Below is a small trained network, with its code and all its weights. Each question gives an input and a target symbol and asks what happens when units are switched off, that is, made to give their printed mean instead of their output.

import numpy as np


def w(rows, s, z=0):
    codes = np.array(rows[::2]) - 128.0
    scale = np.full(codes.shape[1], s)
    scale[-1] = z or s
    return codes * scale


def f(y):
    return y / 2 * (1 + np.tanh(0.7978845608 * (y + 0.044715 * y**3)))


def softmax(a):
    e = np.exp(a - a.max(-1, keepdims=True))
    return e / e.sum(-1, keepdims=True)


def log_softmax(a):
    a = a - a.max(-1, keepdims=True)
    return a - np.log(np.exp(a).sum(-1, keepdims=True))


def net(x, mask):
    ids = ['αβεζηθμξπστφψω'.index(c) for c in x.split()]
    T = len(ids)
    res = E[ids] + P[:T]
    r = res
    for j in range(3):
        rows = slice(4 * j, 4 * j + 4)
        q, k, v = (r @ M[0][rows].T for M in (Q, K, V))
        z = softmax(np.where(np.tri(T) > 0, q @ k.T / 4**0.5, -1e9)) @ v
        o = O[0][rows]
        res = res + np.where(mask[j], z, o[:, -1]) @ o[:, :-1]
    y = f(res @ A[0][:, :-1].T + A[0][:, -1])
    res = res + np.where(mask[3:15], y, B[0][:, -1]) @ B[0][:, :-1]
    return log_softmax(res[-1] @ U[:, :-1].T + U[:, -1])


Q, K, V, O, A, B = {}, {}, {}, {}, {}, {}
E = w([
[181,112,15],'α',
[121,117,126],'β',
[91,117,187],'ε',
[188,168,176],'ζ',
[111,93,172],'η',
[136,16,201],'θ',
[78,89,240],'μ',
[97,85,47],'ξ',
[160,99,5],'π',
[127,157,150],'σ',
[110,57,175],'τ',
[146,127,126],'φ',
[254,156,96],'ψ',
[105,144,98],'ω',
],0.017)
P = w([
[9,136,87],'0',
[95,36,115],'1',
[85,37,110],'2',
[143,175,141],'3',
[126,64,74],'4',
[82,45,84],'5',
[75,153,133],'6',
[131,66,64],'7',
[88,54,63],'8',
[168,187,143],'9',
[117,60,67],'10',
[77,53,63],'11',
[186,192,145],'12',
[145,72,73],'13',
],0.012)
Q[0] = w([
[155,224,118],'head 0',
[2,52,98],'head 0',
[125,127,78],'head 0',
[223,87,116],'head 0',
[177,141,124],'head 1',
[114,136,150],'head 1',
[79,81,71],'head 1',
[110,251,166],'head 1',
[53,1,63],'head 2',
[168,58,70],'head 2',
[161,90,57],'head 2',
[12,181,221],'head 2',
],0.0091)
K[0] = w([
[175,136,21],'head 0',
[2,194,21],'head 0',
[62,113,73],'head 0',
[246,115,113],'head 0',
[187,67,243],'head 1',
[182,79,130],'head 1',
[8,74,232],'head 1',
[199,15,254],'head 1',
[72,53,64],'head 2',
[212,36,152],'head 2',
[186,66,70],'head 2',
[80,237,163],'head 2',
],0.0088)
V[0] = w([
[75,127,52],'head 0',
[85,31,92],'head 0',
[82,202,106],'head 0',
[131,82,174],'head 0',
[104,26,137],'head 1',
[92,46,66],'head 1',
[48,129,6],'head 1',
[157,61,119],'head 1',
[163,9,107],'head 2',
[21,101,31],'head 2',
[101,177,181],'head 2',
[132,2,117],'head 2',
],0.0097)
O[0] = w([
[184,191,72,184],'head 0',
[131,136,180,220],'head 0',
[129,147,66,119],'head 0',
[137,144,184,137],'head 0',
[147,142,112,193],'head 1',
[199,181,254,220],'head 1',
[159,102,199,233],'head 1',
[115,137,147,145],'head 1',
[174,86,81,244],'head 2',
[164,119,129,241],'head 2',
[128,187,142,60],'head 2',
[205,106,151,254],'head 2',
],0.0096,0.0092)
A[0] = w([
[55,80,163,136],'neuron 0',
[142,111,98,82],'neuron 1',
[169,118,63,204],'neuron 2',
[121,111,128,195],'neuron 3',
[133,81,178,233],'neuron 4',
[33,169,204,1],'neuron 5',
[112,185,160,250],'neuron 6',
[70,93,68,198],'neuron 7',
[175,200,108,55],'neuron 8',
[100,248,109,6],'neuron 9',
[165,150,179,217],'neuron 10',
[146,95,179,175],'neuron 11',
],0.017,0.0048)
B[0] = w([
[142,107,136,135],'neuron 0',
[121,177,168,154],'neuron 1',
[78,137,137,206],'neuron 2',
[108,142,46,139],'neuron 3',
[128,146,112,247],'neuron 4',
[92,138,40,155],'neuron 5',
[239,140,101,159],'neuron 6',
[76,127,136,130],'neuron 7',
[100,62,193,150],'neuron 8',
[127,3,134,143],'neuron 9',
[96,111,97,250],'neuron 10',
[101,165,140,251],'neuron 11',
],0.012,0.023)
U = w([
[46,30,163,109],'α',
[254,118,134,123],'β',
[167,123,48,222],'ε',
[81,59,63,106],'ζ',
[174,190,88,111],'η',
[59,167,212,64],'θ',
[83,179,45,71],'μ',
[122,75,142,164],'ξ',
[64,42,168,104],'π',
[167,48,87,117],'σ',
[138,183,127,209],'τ',
[224,107,124,149],'φ',
[23,121,101,85],'ψ',
[223,29,177,3],'ω',
],0.012,0.0059)

Each question gives the input, a string of symbols that net reads in full, and the target symbol t.
The units are the heads (4 rows each of Q, K, V and O) and the neurons (one row each of A and B). Each row of codes is followed by its name. A weight is (code - 128) times the scale printed after its matrix; where a second scale follows, it is the last column's (O, A, B and U).
mask holds one flag per unit, heads first, then neurons. A switched-off unit (its flag False) gives its mean, the last column of its rows in O or B, instead of its output. The means were averaged over made-up inputs and are rounded, as every weight is.
A unit's drop is (log p(t) with every unit on - log p(t) with that unit switched off) / (log p(t) with every unit on - log p(t) with every unit switched off).
The circuit of an input: a set's keep is (log p(t) with only the set's units on - log p(t) with every unit switched off) / (log p(t) with every unit on - log p(t) with every unit switched off). Starting from the 12 units with the biggest drops (on a tie, the unit counted first), units are removed one at a time, each time the one whose removal leaves the highest keep (on an exact tie, the one counted first), for as long as the keep stays at least 0.8.
units of the circuit, in order: the units of the circuit, biggest drop first
most important unit: the unit with the biggest drop
top k neurons: the k neurons with the biggest drops, biggest first
which heads matter: for each layer, one digit per head in row order, 1 if its drop is at least 0.15 and else 0, layers parted by /
input ψ ξ τ η, target η: units of the circuit, in order	neuron 6; head 2; neuron 9; neuron 5
input π τ ε ζ φ ε θ θ β ω ε μ, target θ: units of the circuit, in order	neuron 11; head 1
input π ε α τ ε π σ, target σ: top 3 neurons	neuron 6; neuron 5; neuron 9
input ζ π β μ α ψ θ π ε η, target η: which heads matter	101
input φ τ φ π σ π ψ ω σ ψ φ θ ζ, target ζ: units of the circuit, in order	neuron 9; head 2; neuron 5
input φ ξ τ τ τ σ τ α ε π φ μ π, target α: top 3 neurons	neuron 8; neuron 2; neuron 6
input ε θ τ ψ τ τ ε α ε α ε β θ, target θ: which heads matter	100
input μ β β β, target β: most important unit	neuron 6
input ε α ε α, target α: units of the circuit, in order	neuron 8; neuron 6
input ζ ζ α ζ ε π ψ ψ α ε, target ε: units of the circuit, in order	neuron 6; neuron 5; head 2; neuron 9
input ω μ ε ζ τ ε ξ ω θ τ σ μ ω, target ω: which heads matter	011
input π σ ω ψ ω σ β, target β: which heads matter	001
input ψ ε φ α β ω ω, target ω: which heads matter	101
input α ξ σ α, target α: most important unit	neuron 8
input β π α ξ τ σ φ ψ τ ε θ τ σ, target σ: top 3 neurons	neuron 6; neuron 9; neuron 5
input φ π ε μ ω β ε ε ε α π τ μ, target μ: top 2 neurons	neuron 5; neuron 10
input ξ β α β ξ ε α ε σ θ α ξ ζ, target ζ: which heads matter	111
input π ξ τ π, target π: which heads matter	000
input θ π ψ μ, target μ: which heads matter	101
input π φ φ β π ε φ β θ ψ θ μ ψ, target ψ: which heads matter	110
input φ θ η φ θ α ξ θ τ ζ τ ω ψ, target ψ: most important unit	head 0
